In the rows, 128 means zero.
Facts:
pubun	π	stobopan; pubun	π	gromoga; plimu	π	vegrir; siplom	π	temir; siplom	π	bredre; siplom	π	dremi; siplom	π	zaskom; gagrus	π	dete
gagrus	π	potresku; gagrus	π	buko; vigazil	π	fepli; vigazil	π	klases; vigazil	π	vegrir; vigazil	π	gomem; vigazil	π	floflu; vigazil	π	furevus
dular	π	ruvos; dular	π	zavu; dular	π	flipas; logun	π	skigol; logun	π	gotrak; sedrekik	π	tragrim; stofo	π	brekla; butrir	π	floflu
butrir	π	flipas; distas	π	brapoflos; kiklore	π	flakul; zavek	π	sustas; zavek	π	plapek; platregal	π	temir; platregal	π	mobos; ponudrum	π	temir
ponudrum	π	tipur; ponudrum	π	dukar; ponudrum	π	gomem; ponudrum	π	bagadron; stetrim	π	dete; stetrim	π	vesuso; stetrim	π	sopes; stetrim	π	tesko
stetrim	π	tubik; visos	π	bromasta; drekiska	π	klovose; drekiska	π	roskel; drekiska	π	treni; dogrek	π	zozi; dogrek	π	duge; dogrek	π	kikluk
dogrek	π	buko; klidru	π	kleda; klidru	π	zaskom; skefo	π	kloru; skefo	π	stobopan; skefo	π	floflu; skefo	π	lilugra; skefo	π	pufalik
dreskol	π	vesuso; dreskol	π	grakluge; dreskol	π	vegrir; dreskol	π	plutror; dreskol	π	kugi; misodo	π	tesudrer; misodo	π	gromoga; sano	π	namon
sano	π	zozi; trubi	π	duge; trubi	π	vuskin; vedrisin	π	tesudrer; vedrisin	π	trugrafe; gofledro	π	skigol; gofledro	π	drestalol; gofledro	π	bragro
gofledro	π	sitedal; bodre	π	bromasta; lura	π	ninoplus; lura	π	buko; ziruskor	π	kliza; ziruskor	π	gefam; ziruskor	π	sodre; foplir	π	temir
foplir	π	tuken; geplo	π	flatin; geplo	π	dratres; geplo	π	ruvos; geplo	π	bragro; geplo	π	drikefal; geplo	π	gomem; geplo	π	tubik
dilos	π	brekla; bofis	π	lidol; bofis	π	mokla; bofis	π	kikluk; daflo	π	drutal; brabron	π	betom; kleda	Ω	tesudrer; tesko	Ω	furevus
pubun	Ω	furevus; plimu	Ω	nanoskan; mobos	Ω	tuken; mobos	Ω	fepa; siplom	Ω	ruvak; siplom	Ω	flipas; gagrus	Ω	kloru; ziske	Ω	misodo
ziske	Ω	doskodus; ziske	Ω	drutal; butam	Ω	dular; plotri	Ω	brabron; vigazil	Ω	sano; gomem	Ω	plutror; stofo	Ω	tesudrer; stofo	Ω	vevu
roskel	Ω	dular; kabil	Ω	bustel; kabil	Ω	butam; tiges	Ω	bustel; tiges	Ω	dular; flatin	Ω	mobos; flatin	Ω	bodre; distas	Ω	plutror
lidol	Ω	brabron; lidol	Ω	bofis; lidol	Ω	dular; kiklore	Ω	stozoflis; nanoskan	Ω	brabron; nanoskan	Ω	vedri; zavek	Ω	vedri; zavek	Ω	doskodus
plutror	Ω	misodo; plutror	Ω	vedri; plutror	Ω	butam; floflu	Ω	dular; zude	Ω	butam; zude	Ω	doskodus; dukar	Ω	kleda; platregal	Ω	stesudem
platregal	Ω	drestalol; platregal	Ω	plotri; ponudrum	Ω	vabrin; ponudrum	Ω	butam; stesudem	Ω	beziba; stesudem	Ω	gomem; tesudrer	Ω	brabron; tesudrer	Ω	bofis
tesudrer	Ω	nanoskan; tesudrer	Ω	dular; vevu	Ω	nesko; vevu	Ω	nanoskan; visos	Ω	sopes; getru	Ω	nanoskan; sitedal	Ω	klovose; sitedal	Ω	misodo
klidru	Ω	tesudrer; klidru	Ω	dular; doskodus	Ω	brabron; vesuso	Ω	sano; vabrin	Ω	pubun; vabrin	Ω	gomem; vabrin	Ω	tuken; drutal	Ω	furevus
drutal	Ω	zude; kloru	Ω	stozoflis; kloru	Ω	fepa; misodo	Ω	dular; sano	Ω	doskodus; flipas	Ω	pubun; flipas	Ω	sopes; flipas	Ω	geplo
flipas	Ω	butam; nesko	Ω	misodo; resko	Ω	dogrek; resko	Ω	brabron; resko	Ω	bofis; kugi	Ω	sopes; trubi	Ω	drutal; stozoflis	Ω	dogrek
stozoflis	Ω	vedri; stozoflis	Ω	dular; drikefal	Ω	brabron; drikefal	Ω	klovose; bodre	Ω	nesko; bodre	Ω	dular; furevus	Ω	vedri; ziruskor	Ω	dukar
ziruskor	Ω	lilugra; ziruskor	Ω	plutror; foplir	Ω	dogrek; foplir	Ω	fepa; klovose	Ω	sopes; klovose	Ω	furevus; trozula	Ω	nesko; trozula	Ω	plutror
geplo	Ω	dogrek; geplo	Ω	sano; geplo	Ω	doskodus; dete	Ω	distas; dete	Ω	vigazil; drestalol	Ω	tiges; drestalol	Ω	beziba; figrim	Ω	pubun
vedri	Ω	misodo; vedri	Ω	dular; daflo	Ω	vedri; tuken	Ω	misodo; pufalik	Ω	dogrek; pufalik	Ω	tesudrer; sopes	Ω	brabron; sopes	Ω	nanoskan
tesko	λ	bulal; tesko	λ	sano; tesko	λ	ginem; tesko	λ	trugrafe; flodro	λ	vedri; siplom	λ	stobopan; siplom	λ	bripir; gagrus	λ	tiges
gagrus	λ	bromasta; ziske	λ	trubi; ziske	λ	lanu; stofo	λ	nistigom; stofo	λ	plotri; roskel	λ	guriplom; roskel	λ	zozi; roskel	λ	plutror
sodre	λ	bulal; sodre	λ	zuke; sodre	λ	mokla; fepa	λ	sustas; fepa	λ	fekan; fepa	λ	kugi; fepa	λ	butrir; kiklore	λ	zuke
kiklore	λ	skoser; kiklore	λ	nanoskan; skigol	λ	lureklok; skigol	λ	travir; skigol	λ	nanoskan; gotrak	λ	betom; gotrak	λ	mokla; flakul	λ	dugi
flakul	λ	flukla; flakul	λ	ginem; boskegril	λ	klases; boskegril	λ	bredre; tesudrer	λ	flukla; tesudrer	λ	gromoga; zaskom	λ	pubun; zaskom	λ	dilos
zaskom	λ	kikluk; flanaflen	λ	lidol; getru	λ	dugi; drekiska	λ	zavek; drekiska	λ	bromasta; sitedal	λ	buken; sitedal	λ	tiges; sitedal	λ	skoser
sitedal	λ	kliskes; gefam	λ	dreskol; gefam	λ	stobopan; gefam	λ	beziba; gefam	λ	vegrir; gefam	λ	visos; gefam	λ	trugrafe; dogrek	λ	ninoplus
vesuso	λ	logun; piribul	λ	kabil; piribul	λ	bragro; piribul	λ	potresku; piribul	λ	buko; drutal	λ	kabil; drutal	λ	bragro; drutal	λ	vuskin
drutal	λ	doskodus; kloru	λ	klovose; kloru	λ	distas; kloru	λ	platregal; bustel	λ	tipur; bustel	λ	vigazil; bustel	λ	buko; misodo	λ	dugi
misodo	λ	brapoflos; misodo	λ	vuskin; flipas	λ	stoklo; flipas	λ	klidru; kliza	λ	guriplom; kliza	λ	dukar; stozoflis	λ	fafluk; stozoflis	λ	beziba
stozoflis	λ	zavu; stozoflis	λ	vabrin; kibun	λ	betom; dratres	λ	dremi; dratres	λ	sedrekik; lura	λ	ruvak; lura	λ	stoklo; furevus	λ	brekla
trozula	λ	temir; trozula	λ	tiges; trozula	λ	namon; trozula	λ	plotri; geplo	λ	sudadrun; mivok	λ	skefo; mivok	λ	tiges; mivok	λ	bromasta
mivok	λ	skoser; drestalol	λ	figrim; ruvos	λ	flatin; ruvos	λ	namon; ruvos	λ	tragrim; grakluge	λ	zuke; grakluge	λ	visos; grakluge	λ	treni
grakluge	λ	plutror; grakluge	λ	butrir; kleda	δ	85; tesko	δ	62; pubun	δ	62; plimu	δ	62; mobos	δ	85; trugrafe	δ	62
treni	δ	85; flodro	δ	62; siplom	δ	125; tipur	δ	85; gagrus	δ	125; ziske	δ	125; butam	δ	85; plotri	δ	125
vigazil	δ	62; dular	δ	125; logun	δ	62; sedrekik	δ	62; gomem	δ	85; stofo	δ	62; roskel	δ	125; bromasta	δ	125
lanu	δ	125; sodre	δ	125; dremi	δ	85; kabil	δ	85; tiges	δ	125; temir	δ	62; butrir	δ	125; flatin	δ	62
distas	δ	62; fepa	δ	62; lidol	δ	125; kiklore	δ	85; nanoskan	δ	62; zavek	δ	62; plutror	δ	85; floflu	δ	85
mokla	δ	85; skoser	δ	125; brekla	δ	62; skigol	δ	62; kliskes	δ	62; gotrak	δ	62; bredre	δ	62; brapoflos	δ	62
namon	δ	62; zude	δ	62; klases	δ	125; dukar	δ	62; duge	δ	85; flukla	δ	62; platregal	δ	85; flakul	δ	125
klubol	δ	85; ponudrum	δ	62; stetrim	δ	125; boskegril	δ	62; stesudem	δ	125; tesudrer	δ	85; fekan	δ	62; potresku	δ	85
beziba	δ	85; zaskom	δ	62; flanaflen	δ	125; stobopan	δ	85; fafluk	δ	62; bagadron	δ	62; vevu	δ	85; visos	δ	62
sudadrun	δ	85; getru	δ	62; drekiska	δ	62; stoklo	δ	62; sitedal	δ	62; kikluk	δ	85; gefam	δ	62; betom	δ	125
dogrek	δ	62; dugi	δ	62; klidru	δ	85; doskodus	δ	85; vesuso	δ	62; piribul	δ	85; skefo	δ	62; vabrin	δ	62
vuskin	δ	62; bripir	δ	85; drutal	δ	62; plapek	δ	85; dreskol	δ	62; buko	δ	85; kloru	δ	125; bustel	δ	62
misodo	δ	62; zozi	δ	85; ninoplus	δ	85; sano	δ	62; flipas	δ	62; ginem	δ	62; tubik	δ	62; gromoga	δ	85
kliza	δ	62; vegrir	δ	62; nesko	δ	125; resko	δ	62; kugi	δ	62; trubi	δ	125; stozoflis	δ	62; kibun	δ	125
fepli	δ	125; dratres	δ	62; drikefal	δ	85; vedrisin	δ	85; lilugra	δ	62; ruvak	δ	125; gofledro	δ	62; travir	δ	62
bodre	δ	62; sustas	δ	62; bulal	δ	85; lureklok	δ	125; lura	δ	85; zuke	δ	85; furevus	δ	85; ziruskor	δ	62
foplir	δ	62; tragrim	δ	62; nistigom	δ	62; klovose	δ	62; zavu	δ	62; trozula	δ	85; geplo	δ	62; dilos	δ	85
mivok	δ	125; guriplom	δ	62; dete	δ	62; drestalol	δ	85; figrim	δ	62; bofis	δ	62; vedri	δ	62; ruvos	δ	85
bragro	δ	62; daflo	δ	125; buken	δ	62; tuken	δ	62; grakluge	δ	62; brabron	δ	62; pufalik	δ	85; sopes	δ	62

Known rows:
[112 125 118 118 164 119 115 105 114 157 135 187 136  95 174 143 122 126
 132  84 104 107 107 127 133 111 101] -> plutror
[ 90 112 141  89 141 140  91 121  88 154  93 130 130  80 172 146  96 125
 117 121 124 135 119 117 181 121 121] -> drestalol
[151 139 110 113 142 108 117 142 110 144 128 135 164 103 146 142 124 135
 157 141  90 117 125 120 136  98  84] -> stobopan
[ 97 111 149 107 100 125  93 145  90 139  62 123 118 144  62 128 173 113
  49 148 151 210 125 142 114 145 199] -> siplom
[153 146 100 108 126 111 115 131 108 147 133 136 157 114 146 139 117 129
 163 141  93 107 124 131 130 104  77] -> gromoga
[ 97 145 146 141 101  79  96 116 108 130 161 152 108 189 109 114 202 128
  58 130 118 166 122 133  80 146 159] -> lidol
[136  96 125 143 138 149 141 129 177 136 161 136 134 109 129 117 134 116
 147 117  99 105 110 139 123 125 118] -> lilugra
[153 163 113 116 134 101 124 122 108 135 128 146 140 114 150 126 113 128
 158 137 128 114 135 123 134 109  78] -> plapek
[155 119 100 137 153 115 143 126 161 104 140 122 140 137  99 137 113 114
 150 108 131 120 148 149 141 126 122] -> bagadron
[117 135 115 152 109 160 105 143 143 175 123 195 131 121  71 136 236 110
  86 100 100 114 106 123  73 201 153] -> dular
[126 123 106 119 160  95 125  88 100 123 123 152 146 121 165 161 117 131
 138 113 102 115  99 152 122  84 127] -> drikefal
[109 103 153 132 127 143 129 146 142 122 113  59 144 101 121 144 104 128
 123 147 130 140 155 118 186 129 140] -> skigol
[157 171 107 111 144 119 130 126  99 134 118 148 139 116 138 128 113 137
 162 132 137 113 126 119 116 106  89] -> dilos
[143 129 127 143 127 123 150 139 151 124 142 122 145 134 111 118 102 140
 149 129 140 129 144 119 118 120 116] -> stoklo
[136 107 106 135 155 154 168 118 149 127 121 129 140 119 108 140 118 136
 150 111 126 115  95 136  78 107 167] -> vigazil
[135 136 112 116 125  87  93 165 129 143 147 143 128 151  54 139 220 130
  89 139  86 150 131 136 102 146 141] -> fepli
[131 118 133 149 124 116 149 109 149 100 155 129 129 148 161 124 103 120
 144 126 130 134 115 138  92 101 159] -> resko
[148 119 116 133 151 123 144 136 161 118 154 111 137 128 106 141 123 130
 152 118 113 112 141 135 133 121 113] -> zavu

Rows:
No name comes twice in this set of rows, the named rows included.
[117 167 135 113 116 124 108 162 119  86 164 180  44 143  98 100 214  98
  65 163 117 144  66 186 120 180 150]  tiges
[ 99 103 161 120 106 163 139 128 126 110 112  89 112 113 170 116  94 124
 121 149 147 155 111 130 135 129 175]  stofo
[ 98 160 143  95 141 144 122 131  73 144  76  99 138 105 156 148 101 172
 133 131 156 119 146  75 165 120 116]  lura
[ 96  88 156 132 101 186 132 126 147 150 104 102 121  96 142 113 106 124
 127 118 146 126 135 114 156 157 134]  bustel
[147 122 113 135 142 123 128 131 148  83 130 150 134 144 147 138  88  84
 148  99 138 145 135 133  95 121 181]  foplir
[125 129 122 101 137 117 112 102 100 143 123 172 118 126 165 119  94 121
 137 106 127 126 112 135 112  93 100]  kabil
[128 105 107 115 164 121  99 104 116 148 131 186 129  94 155 143 123 100
 142  84 108 101 114 146 157 115  96]  gomem
[100  75 149 132  86 174 113  92 136 153  95  85 122 134 154 112  98 130
 121 142 140 135 118 131 158 141 145]  drutal
[117 137 137 148  87 116  98 142 121 154 142 187 110 149  87 108 206 104
  76 117 112 154 122 138  80 173 146]  nesko
[127 140 133  95 112 143 106 130  86 149  75  95 149 102 161 135 101 139
 135 156 134 128 144  97 169 124 109]  piribul
[133 125 128 139 125 132 154 114 140 100 144 139 102 137 150 111  97 118
 137 127 139 134  99 152  92 110 145]  zavek

Now the same objects, written a new way:
Known rows:
[ 74 137  96 127 116 140 114 162 166 146 168  85 101  99 110 144  72 160
 148  59 178 123 149 132 141 159] -> gromoga
[ 77 142  90 130 114 138 117 166 167 150 171  81  98 101 119 147  61 153
 141  70 171 123 149 134 129 167] -> bripir
[173  90 127 121 132 115 155  85 117 119 126 182 203 147 144 125 157  90
 103 152  89 150  87 123 132 102] -> kliza
[ 75 141  93 130 114 137 112 161 163 147 182  88  96 101 118 152  71 158
 143  59 182 120 152 131 144 162] -> tipur
[ 74 150 119 131 102 155 103 155 142 159 165  78  83 117 104 151  75 162
 133 100 186 105 171 147 127 170] -> vevu
[ 76 144  81 134 101 136 122 152 157 142 205  93  96  90 121 155  73 161
 139  72 173 126 146 116 135 172] -> mokla
[ 78 137 110 139 109 149 112 154 147 134 189  81  80 113 108 162  89 159
 116  99 200 104 183 146 130 167] -> plutror
[ 76 128 116 135 114 148 110 161 150 135 180  73  82 116 112 163  91 158
 122  81 199 100 183 155 133 165] -> gomem
[ 95 137 119  88  98 150 112 129 144 151 183 145  92 145 137 146 103 150
  95 102 197 142 173 156 103 154] -> roskel
[172 112 120  96 146 109 131 106 126 137  73 187 122 154 170 108 159  88
 107 152  78 175  85 144 131  70] -> drekiska
[ 65 148  74 116 103 138 107 141 175 132 162 114 104 128 144 138  34 152
 114  83 180 140 142 148 104 179] -> lura
[ 75 138  96 134 115 135 113 159 165 147 183  87  96  99 113 148  72 157
 146  58 182 122 149 128 138 163] -> ninoplus
[ 84 145  94 122  99 144  97 129 163 131 179 114  98 136 117 145  62 150
  79  89 198 114 197 167 117 173] -> furevus
[181  97 144 119 141 121 157 119 109 127 112 141 178 128 139 133 169  94
 142 150  79 144  88 107 143  96] -> brekla
[ 75 141  89 131 116 138 116 157 166 142 183  90  98  96 112 150  72 160
 139  64 176 127 151 128 137 162] -> stobopan
[171 107 162 131 158 112 138 124 117 105  85 160 175 126 127 110 173 101
 151 134  97 141  96 101 149  94] -> vuskin
[ 67 140 114 112 112 144 115 153 137 148 171 100  77 103  94 168  89 177
 125  90 195  92 159 147 140 184] -> mobos
[ 84 133 104 127 130 130 124 148 156 141 169  95 109 108 119 133  96 155
 148  71 162 124 148 124 132 150] -> fepli

Rows:
No name comes twice in this set of rows, the named rows included.
[ 79 136  85 109 111 146 123 172 160 167 166  50 107 111 128 166  44 144
 146  87 157 130 141 138 120 172]  dilos
[ 65 129 100 130 100 143 110 128 160 128 179 114  94 138 123 147  70 154
  95  81 211 128 168 178 113 172]  drestalol
[170 127 154 128 117 117 126  72 103 118 105 194 171 159 129  97 167 112
 111 168  95 140 114 127 124  96]  vesuso
[166 139 150 114 116 121 127  83  93 123  87 187 157 158 134 100 151 108
 107 194  84 141 105 129 109 106]  geplo
[ 71 154 120 128  92 157 108 156 136 155 166  73  69 121 113 150  69 165
 140 109 185 109 164 151 114 179]  klidru
[178 115 163 145 141 128 138 128 102 107  84 133 145 139 138 118 176  94
 121 191  87 125 125 112 125  97]  pubun
[ 75 150 117 114  94 140 105 116 139 149 162 125 108 154 127 125  77 151
 116 110 181 130 156 166  93 165]  ziske
[181 112 164 133 140 129 141 125  96 101  92 141 143 139 131 122 187  97
 110 189  89 117 133 113 138 100]  vedri
[ 64 144 126 137  93 158 104 160 139 158 168  66  78 122 117 148  66 156
 153 106 190 116 153 159 108 172]  platregal
[ 84 146 135 121 109 141 115 135 130 159 172  99 101 127  98 134 109 165
 143 106 177 111 164 141 116 157]  lidol

Now the same objects, written a new way:
Known rows:
[140  93 137 170 145 154 160  49 128 125  98 140 163 142 132] -> brabron
[113 112 124 160 117 166 145  67 169  98 102 176  77 135 139] -> ziruskor
[115 112 102 166 119 120 155  64 139 139 100 131 148 157 136] -> skefo
[139  89 137 165 130 154 154  56 134 126  99 142 166 146 137] -> bofis
[133 117 190 130 136  69 135  74 160 140  99 139 145 110 133] -> drikefal
[112 110 117 168 120 124 160  63 144 148 100 139 159 155 132] -> vuskin
[113 137 165 139 135  83 145 104 154 121  93 208 100 131 113] -> mokla
[129  98 137 167 131 144 161  54 143 144 103 142 147 136 140] -> lilugra
[113 125 164 142 138  49 143  84 143 142  91 149 180 112 112] -> treni
[123 123 168 139 132  48 147  87 141 149  95 151 165 127 120] -> buko
[118 128 157 139 135  73 148 105 158 125  93 206  89 134  89] -> dremi
[137 112 193 146 144 103 141  96 179 126  89 191  56  99 134] -> drestalol
[113 146 134 167 128 152 140 111 151 121  98 188 111 137 110] -> skoser
[131  90 132 179 124 143 153  60 155 154  92 124 119 124 169] -> flodro
[123  93 129 171 113 138 159  57 140 149 101 145 132 111 154] -> kliza
[126 102 137 163 127 151 152  45 151 146 105 125 118 117 152] -> tesko
[124 127 164 140 130  44 143  87 139 145  94 145 157 130 125] -> bripir
[118  91 117 169 121 171 154  71 156 133  98 204  56 122 125] -> dratres

Rows:
No name comes twice in this set of rows, the named rows included.
[145 127 166 173 148 187 148 102 137 100  98 199 123 128 113]  dular
[121 135 192 118 135  75 127  81 136 113 101 149 193 135 155]  klidru

